Below is a small trained network, with its code and all its weights. Each question gives an input and a class and asks what happens when units are switched off, that is, made to give their printed mean instead of their output.

import numpy as np


def w(rows, s, z=0):
    codes = np.array(rows[::2]) - 128.0
    scale = np.full(codes.shape[1], s)
    scale[-1] = z or s
    return codes * scale


def norm(h):
    return h / np.sqrt((h * h).mean(-1, keepdims=True) + 1e-5)


def f(y):
    return np.maximum(y, 0)


def log_softmax(a):
    a = a - a.max(-1, keepdims=True)
    return a - np.log(np.exp(a).sum(-1, keepdims=True))


def net(x, mask):
    res = np.array(x, float).reshape(1, 2) / 4 @ E
    u = 0
    for l in range(3):
        y = f(norm(res) @ A[l][:, :-1].T + A[l][:, -1])
        res = res + np.where(mask[u : u + 16], y, B[l][:, -1]) @ B[l][:, :-1]
        u += 16
    return log_softmax(norm(res)[-1] @ U[:, :-1].T + U[:, -1])


A, B = {}, {}
E = w([
[76,75,119],'x0',
[62,253,160],'x1',
],0.0058)
A[0] = w([
[253,124,123,61],'0.n0',
[140,168,182,152],'0.n1',
[110,102,136,184],'0.n2',
[111,193,36,153],'0.n3',
[175,144,113,152],'0.n4',
[39,148,100,151],'0.n5',
[128,106,92,83],'0.n6',
[128,159,178,82],'0.n7',
[136,163,67,122],'0.n8',
[176,16,127,104],'0.n9',
[11,44,122,167],'0.n10',
[170,123,50,108],'0.n11',
[154,111,153,200],'0.n12',
[70,80,84,3],'0.n13',
[234,184,75,72],'0.n14',
[145,188,175,31],'0.n15',
],0.011,0.0019)
B[0] = w([
[250,176,254,204],'0.n0',
[147,65,5,190],'0.n1',
[90,55,44,160],'0.n2',
[153,26,130,188],'0.n3',
[164,158,122,162],'0.n4',
[148,71,143,207],'0.n5',
[113,107,152,153],'0.n6',
[91,205,140,171],'0.n7',
[79,114,127,149],'0.n8',
[129,118,194,254],'0.n9',
[133,118,45,233],'0.n10',
[94,141,67,170],'0.n11',
[99,128,141,161],'0.n12',
[110,165,129,171],'0.n13',
[165,206,91,194],'0.n14',
[159,131,175,191],'0.n15',
],0.0044,0.0065)
A[1] = w([
[135,31,75,167],'1.n0',
[35,204,148,173],'1.n1',
[208,125,126,208],'1.n2',
[113,83,141,225],'1.n3',
[69,150,189,209],'1.n4',
[176,138,52,175],'1.n5',
[172,99,104,107],'1.n6',
[201,8,154,105],'1.n7',
[99,126,176,131],'1.n8',
[107,44,152,244],'1.n9',
[138,127,204,201],'1.n10',
[77,153,156,3],'1.n11',
[151,170,221,155],'1.n12',
[228,74,164,47],'1.n13',
[121,113,210,167],'1.n14',
[133,177,74,124],'1.n15',
],0.011,0.0021)
B[1] = w([
[166,198,181,255],'1.n0',
[206,54,199,219],'1.n1',
[173,187,151,211],'1.n2',
[171,156,78,192],'1.n3',
[107,25,162,177],'1.n4',
[49,235,162,181],'1.n5',
[104,153,72,172],'1.n6',
[79,127,150,254],'1.n7',
[134,131,26,144],'1.n8',
[153,187,110,232],'1.n9',
[128,171,103,176],'1.n10',
[126,112,86,152],'1.n11',
[2,125,62,209],'1.n12',
[171,55,107,215],'1.n13',
[162,215,118,161],'1.n14',
[121,152,99,170],'1.n15',
],0.0047,0.0062)
A[2] = w([
[18,119,168,177],'2.n0',
[95,245,154,7],'2.n1',
[108,11,97,112],'2.n2',
[106,146,158,149],'2.n3',
[80,102,34,243],'2.n4',
[85,207,190,98],'2.n5',
[185,48,88,39],'2.n6',
[78,138,172,58],'2.n7',
[87,152,137,44],'2.n8',
[159,139,110,213],'2.n9',
[155,171,148,111],'2.n10',
[240,61,217,156],'2.n11',
[182,124,135,101],'2.n12',
[254,123,84,155],'2.n13',
[131,230,174,17],'2.n14',
[201,66,116,36],'2.n15',
],0.0092,0.0017)
B[2] = w([
[162,40,71,160],'2.n0',
[154,91,87,237],'2.n1',
[133,183,33,187],'2.n2',
[111,79,101,148],'2.n3',
[206,230,155,181],'2.n4',
[66,78,118,204],'2.n5',
[99,105,167,178],'2.n6',
[100,85,108,140],'2.n7',
[121,86,123,143],'2.n8',
[9,198,147,184],'2.n9',
[102,103,82,193],'2.n10',
[126,77,78,255],'2.n11',
[131,3,170,171],'2.n12',
[10,150,97,237],'2.n13',
[81,112,147,232],'2.n14',
[139,61,82,182],'2.n15',
],0.0055,0.0059)
U = w([
[120,6,104,250],'0',
[166,253,90,246],'1',
[110,142,105,134],'2',
[142,94,160,6],'3',
[166,43,223,6],'4',
[189,120,174,6],'5',
],0.012,0.0023)

Each question gives the input, the list of numbers given to net, and the class t.
The units are the neurons (one row each of A and B). Each row of codes is followed by its name. A weight is (code - 128) times the scale printed after its matrix; where a second scale follows, it is the last column's (A, B and U).
mask holds one flag per neuron, layer by layer. A switched-off neuron (its flag False) gives its mean, the last column of its row in B, instead of its output. The means were averaged over made-up inputs and are rounded, as every weight is.
A unit's drop is (log p(t) with every unit on - log p(t) with that unit switched off) / (log p(t) with every unit on - log p(t) with every unit switched off).
unit that matters most: the unit with the biggest drop
top k neurons: the k neurons with the biggest drops, biggest first
k most important neurons of layer l: the k neurons of layer l with the biggest drops, biggest first
drop of u: that unit's drop, to one decimal
input [-2,-2], class 2: 2 most important neurons of layer 0 -> [0.n14; 0.n9]
input [7,-2], class 1: unit that matters most -> 0.n10
input [-2,5], class 0: top 2 neurons -> [1.n1; 0.n9]
input [1,-2], class 2: top 2 neurons -> [1.n1; 1.n9]
input [4,-2], class 1: 4 most important neurons of layer 0 -> [0.n10; 0.n0; 0.n2; 0.n15]
input [-7,-6], class 1: top 2 neurons -> [0.n14; 1.n2]
input [2,-2], class 2: top 3 neurons -> [1.n0; 1.n9; 1.n3]
input [1,6], class 0: top 2 neurons -> [1.n1; 0.n0]
input [5,2], class 1: top 3 neurons -> [0.n10; 0.n0; 2.n4]
input [7,8], class 0: 2 most important neurons of layer 1 -> [1.n1; 1.n4]
input [3,-2], class 2: 2 most important neurons of layer 0 -> [0.n9; 0.n1]
input [6,-5], class 1: top 3 neurons -> [0.n0; 1.n1; 0.n10]
input [5,6], class 0: top 2 neurons -> [1.n1; 1.n12]
input [8,1], class 1: unit that matters most -> 2.n4
input [6,-4], class 1: top 3 neurons -> [0.n0; 0.n10; 1.n1]
input [-4,-2], class 1: 2 most important neurons of layer 0 -> [0.n14; 0.n0]
input [4,7], class 0: drop of 1.n1 -> 0.3
input [6,-2], class 1: drop of 0.n10 -> 0.9
input [-4,4], class 0: drop of 2.n5 -> 0.2
input [-1,5], class 0: drop of 1.n1 -> 0.5
input [8,4], class 1: top neuron -> [2.n4]
